Below are the code and all the weights of a small trained network. Each question names an input and a target symbol and asks about switching units off, where a switched-off unit gives its printed mean instead of its output.

import numpy as np


def w(rows, s, z=0):
    codes = np.array(rows[::2]) - 128.0
    scale = np.full(codes.shape[1], s)
    scale[-1] = z or s
    return codes * scale


def softmax(a):
    e = np.exp(a - a.max(-1, keepdims=True))
    return e / e.sum(-1, keepdims=True)


def log_softmax(a):
    a = a - a.max(-1, keepdims=True)
    return a - np.log(np.exp(a).sum(-1, keepdims=True))


def net(x, mask):
    ids = ['ΓΛΠΩαβδζστψ'.index(c) for c in x.split()]
    T = len(ids)
    res = E[ids] + P[:T]
    u = 0
    for l in range(2):
        r = res
        for j in range(3):
            rows = slice(3 * j, 3 * j + 3)
            q, k, v = (r @ M[l][rows].T for M in (Q, K, V))
            z = softmax(np.where(np.tri(T) > 0, q @ k.T / 3**0.5, -1e9)) @ v
            o = O[l][rows]
            res = res + np.where(mask[u + j], z, o[:, -1]) @ o[:, :-1]
        u += 3
    return log_softmax(res[-1] @ U[:, :-1].T + U[:, -1])


Q, K, V, O = {}, {}, {}, {}
E = w([
[159,127,121,88,88],'Γ',
[140,76,109,146,152],'Λ',
[72,142,106,124,97],'Π',
[158,93,80,129,80],'Ω',
[78,141,154,97,160],'α',
[78,116,143,129,204],'β',
[251,158,166,166,59],'δ',
[167,90,126,89,164],'ζ',
[114,75,181,134,95],'σ',
[120,155,49,98,183],'τ',
[56,113,113,159,130],'ψ',
],0.013)
P = w([
[122,140,127,134,124],'0',
[139,116,128,120,141],'1',
[106,174,137,148,115],'2',
[143,84,102,118,133],'3',
[110,195,169,131,140],'4',
[130,81,74,150,108],'5',
[133,180,182,90,152],'6',
[112,114,80,190,113],'7',
[140,140,156,59,130],'8',
[115,148,119,207,151],'9',
[126,122,113,59,81],'10',
[147,143,154,192,203],'11',
[73,158,93,83,33],'12',
[210,57,149,154,251],'13',
],0.028)
Q[0] = w([
[74,156,62,115,207],'0.h0',
[145,64,254,181,32],'0.h0',
[173,101,194,165,93],'0.h0',
[181,162,174,231,190],'0.h1',
[79,82,88,219,74],'0.h1',
[168,98,183,108,91],'0.h1',
[116,169,87,120,62],'0.h2',
[182,147,92,206,146],'0.h2',
[22,67,126,113,144],'0.h2',
],0.0074)
K[0] = w([
[172,128,145,156,78],'0.h0',
[2,129,76,77,163],'0.h0',
[66,133,133,169,166],'0.h0',
[106,97,117,15,85],'0.h1',
[128,160,196,78,168],'0.h1',
[79,111,116,164,173],'0.h1',
[73,120,145,116,205],'0.h2',
[96,145,144,49,91],'0.h2',
[209,134,162,169,181],'0.h2',
],0.0081)
V[0] = w([
[74,122,116,145,142],'0.h0',
[220,171,126,148,46],'0.h0',
[3,104,94,70,105],'0.h0',
[227,186,167,95,122],'0.h1',
[177,111,127,101,211],'0.h1',
[225,96,235,182,159],'0.h1',
[216,234,170,181,100],'0.h2',
[55,172,168,65,131],'0.h2',
[138,199,157,202,116],'0.h2',
],0.0039)
O[0] = w([
[74,161,81,124,193,140],'0.h0',
[226,140,213,176,15,133],'0.h0',
[81,140,48,79,164,148],'0.h0',
[195,166,195,153,90,84],'0.h1',
[197,167,158,122,190,76],'0.h1',
[209,170,172,201,97,2],'0.h1',
[254,221,165,167,70,95],'0.h2',
[31,128,175,128,143,186],'0.h2',
[173,238,130,172,102,130],'0.h2',
],0.0043,0.00076)
Q[1] = w([
[140,135,186,6,135],'1.h0',
[158,69,152,145,214],'1.h0',
[127,71,82,93,105],'1.h0',
[117,53,95,78,92],'1.h1',
[139,65,128,167,189],'1.h1',
[117,138,86,189,91],'1.h1',
[123,102,175,122,119],'1.h2',
[127,130,125,165,150],'1.h2',
[110,103,159,153,93],'1.h2',
],0.022)
K[1] = w([
[120,120,75,250,136],'1.h0',
[74,162,97,118,51],'1.h0',
[117,240,167,175,164],'1.h0',
[122,175,156,177,165],'1.h1',
[96,185,130,88,59],'1.h1',
[147,125,177,62,172],'1.h1',
[95,120,166,126,132],'1.h2',
[131,114,124,175,149],'1.h2',
[92,96,135,129,107],'1.h2',
],0.021)
V[1] = w([
[191,51,120,158,215],'1.h0',
[45,155,190,162,170],'1.h0',
[125,26,202,84,76],'1.h0',
[184,143,178,28,163],'1.h1',
[134,135,119,126,130],'1.h1',
[128,52,255,192,94],'1.h1',
[201,133,79,189,106],'1.h2',
[192,138,221,87,74],'1.h2',
[126,148,164,170,158],'1.h2',
],0.0099)
O[1] = w([
[152,38,120,169,222,13],'1.h0',
[108,139,216,106,209,155],'1.h0',
[97,51,156,78,29,77],'1.h0',
[200,161,92,7,184,72],'1.h1',
[136,137,113,127,133,130],'1.h1',
[147,39,255,109,84,29],'1.h1',
[28,102,142,188,148,83],'1.h2',
[119,191,18,100,194,6],'1.h2',
[135,96,182,106,212,128],'1.h2',
],0.0084,0.0023)
U = w([
[138,164,90,39,85,81],'Γ',
[152,65,116,195,171,113],'Λ',
[90,197,141,114,100,35],'Π',
[118,90,65,156,93,125],'Ω',
[129,203,171,48,153,108],'α',
[156,141,182,149,206,100],'β',
[247,180,171,178,113,136],'δ',
[172,73,82,73,169,215],'ζ',
[135,104,157,84,108,251],'σ',
[122,155,94,144,171,155],'τ',
[102,154,168,193,144,54],'ψ',
],0.012,0.0031)

Each question gives the input, a string of symbols that net reads in full, and the target symbol t.
The units are the heads (3 rows each of Q, K, V and O). Each row of codes is followed by its name. A weight is (code - 128) times the scale printed after its matrix; where a second scale follows, it is the last column's (O and U).
mask holds one flag per head, layer by layer. A switched-off head (its flag False) gives its mean, the last column of its rows in O, instead of its output. The means were averaged over made-up inputs and are rounded, as every weight is.
A unit's drop is (log p(t) with every unit on - log p(t) with that unit switched off) / (log p(t) with every unit on - log p(t) with every unit switched off).
The circuit of an input: a set's keep is (log p(t) with only the set's units on - log p(t) with every unit switched off) / (log p(t) with every unit on - log p(t) with every unit switched off). Starting from all 6 units, units are removed one at a time, each time the one whose removal leaves the highest keep (on an exact tie, the one counted first), for as long as the keep stays at least 0.8.
units of the circuit, in order: the units of the circuit, biggest drop first
most important unit: the unit with the biggest drop
heads that matter: for each layer, one digit per head in row order, 1 if its drop is at least 0.15 and else 0, layers parted by /
input τ ζ τ δ Π σ Ω δ σ ψ ζ α β, target α: units of the circuit, in order : [1.h0; 1.h2]
input τ σ Π τ, target Π: heads that matter : 000 / 110
input Λ σ σ σ τ Π σ σ δ σ τ σ δ ζ, target δ: most important unit : 1.h0
input ζ β Γ α σ ζ, target σ: units of the circuit, in order : [1.h0; 1.h1]
input σ δ Ω ζ τ ζ ζ σ Γ δ σ, target δ: units of the circuit, in order : [1.h0; 0.h1; 0.h2]
input τ β δ β Λ τ σ δ Λ ζ ζ Γ, target ζ: heads that matter : 000 / 110
input σ α α τ Π α σ Π Π, target Π: units of the circuit, in order : [1.h1; 1.h2]
input ζ Γ Λ τ δ Π δ α, target δ: units of the circuit, in order : [0.h1; 0.h0]
input Γ τ Γ, target τ: units of the circuit, in order : [1.h0; 1.h1]
input σ σ Λ Λ σ Γ ψ σ α Ω Ω, target Ω: heads that matter : 000 / 011
input ψ Ω Ω α σ Γ, target σ: units of the circuit, in order : [1.h1; 1.h0]
input Ω δ δ Γ ζ β Π σ σ τ τ, target τ: heads that matter : 000 / 101
input δ σ τ τ σ δ δ Ω δ Γ Π τ ζ, target τ: heads that matter : 000 / 101
input σ ζ σ, target ζ: units of the circuit, in order : [1.h0; 1.h1]
input ψ τ Λ σ Ω ψ ζ Γ, target ζ: units of the circuit, in order : [1.h1]
input σ τ δ δ Λ Ω δ Ω σ δ ζ σ, target ζ: units of the circuit, in order : [1.h1; 1.h0]
input σ ζ δ σ β α, target α: heads that matter : 000 / 110
input Λ τ α α α α Λ σ Π τ τ σ τ Ω, target τ: heads that matter : 000 / 110
input δ Ω τ β Γ δ Π δ ψ σ τ ζ σ σ, target σ: heads that matter : 000 / 100
input ψ σ Γ, target σ: most important unit : 1.h0
